Below is a small trained network, with its code and all its weights. Each question gives an input and a class and asks what happens when units are switched off, that is, made to give their printed mean instead of their output.

import numpy as np


def w(rows, s, z=0):
    codes = np.array(rows[::2]) - 128.0
    scale = np.full(codes.shape[1], s)
    scale[-1] = z or s
    return codes * scale


def f(y):
    return np.maximum(y, 0)


def log_softmax(a):
    a = a - a.max(-1, keepdims=True)
    return a - np.log(np.exp(a).sum(-1, keepdims=True))


def net(x, mask):
    res = np.array(x, float).reshape(1, 6) / 4 @ E
    y = f(res @ A[0][:, :-1].T + A[0][:, -1])
    res = res + np.where(mask, y, B[0][:, -1]) @ B[0][:, :-1]
    return log_softmax(res[-1] @ U[:, :-1].T + U[:, -1])


A, B = {}, {}
E = w([
[165,50,145,109,103,54,133,72,117,122,158,150],'x0',
[78,153,143,141,146,95,137,52,119,179,124,90],'x1',
[124,130,245,5,161,166,137,62,135,77,12,87],'x2',
[180,254,110,37,73,143,42,64,182,165,62,101],'x3',
[119,136,46,121,90,145,180,121,85,98,110,103],'x4',
[42,54,47,83,105,165,88,138,83,108,223,184],'x5',
],0.0086)
A[0] = w([
[13,101,90,14,105,174,30,97,112,115,165,161,106],'N0',
[82,99,100,192,159,140,109,163,89,179,217,163,117],'N1',
[93,58,202,198,205,124,250,159,107,82,107,115,108],'N2',
[207,186,62,233,75,76,114,140,159,213,182,134,97],'N3',
[90,139,116,131,125,109,165,167,160,95,102,118,106],'N4',
[115,62,148,77,139,159,121,164,102,155,102,65,215],'N5',
[172,154,158,68,129,150,118,98,119,113,82,105,4],'N6',
[72,90,112,139,137,127,165,124,96,130,187,169,111],'N7',
],0.011,0.0026)
B[0] = w([
[213,178,194,156,201,166,157,115,23,142,115,202,247],'N0',
[104,19,70,88,57,69,143,199,209,137,104,18,252],'N1',
[200,230,163,84,169,194,117,63,4,130,131,251,250],'N2',
[160,172,214,90,207,215,159,75,3,85,111,245,245],'N3',
[195,38,168,90,140,51,64,66,146,156,192,151,149],'N4',
[188,156,82,172,89,152,180,181,153,101,114,181,179],'N5',
[25,86,61,177,52,45,159,153,252,69,186,76,215],'N6',
[54,136,107,191,113,100,60,110,187,186,119,15,212],'N7',
],0.0064,0.015)
U = w([
[152,78,162,135,197,194,95,161,5,194,157,143,249],'0',
[169,202,200,57,116,170,128,70,138,73,97,179,98],'1',
[15,13,95,143,32,55,65,215,230,163,164,2,34],'2',
],0.006,0.002)

Each question gives the input, the list of numbers given to net, and the class t.
The units are the neurons (one row each of A and B). Each row of codes is followed by its name. A weight is (code - 128) times the scale printed after its matrix; where a second scale follows, it is the last column's (A, B and U).
mask holds one flag per neuron, in row order. A switched-off neuron (its flag False) gives its mean, the last column of its row in B, instead of its output. The means were averaged over made-up inputs and are rounded, as every weight is.
A unit's drop is (log p(t) with every unit on - log p(t) with that unit switched off) / (log p(t) with every unit on - log p(t) with every unit switched off).
The circuit of an input: a set's keep is (log p(t) with only the set's units on - log p(t) with every unit switched off) / (log p(t) with every unit on - log p(t) with every unit switched off). Starting from all 8 units, units are removed one at a time, each time the one whose removal leaves the highest keep (on an exact tie, the one counted first), for as long as the keep stays at least 0.8.
circuit, biggest first: the units of the circuit, biggest drop first
most important unit: the unit with the biggest drop
top k neurons: the k neurons with the biggest drops, biggest first
drop of u: that unit's drop, to one decimal
input [0,-2,7,5,-2,-3], class 2: most important unit -> N6
input [4,7,1,-8,5,-6], class 1: top 3 neurons -> [N2; N0; N1]
input [1,-3,0,-7,-6,8], class 2: top 3 neurons -> [N1; N7; N3]
input [-6,6,3,1,1,-4], class 2: circuit, biggest first -> [N3; N2]
input [4,-1,-4,-6,-1,2], class 2: top 3 neurons -> [N1; N7; N0]
input [4,-6,1,2,8,-2], class 2: top 2 neurons -> [N2; N3]
input [-6,5,0,7,-3,6], class 0: top 2 neurons -> [N0; N2]
input [6,-5,-2,-6,-1,3], class 2: drop of N1 -> 0.4
input [5,-6,-2,-1,-1,3], class 2: drop of N2 -> 0.3
input [1,-6,6,6,-7,-8], class 2: drop of N6 -> 0.4
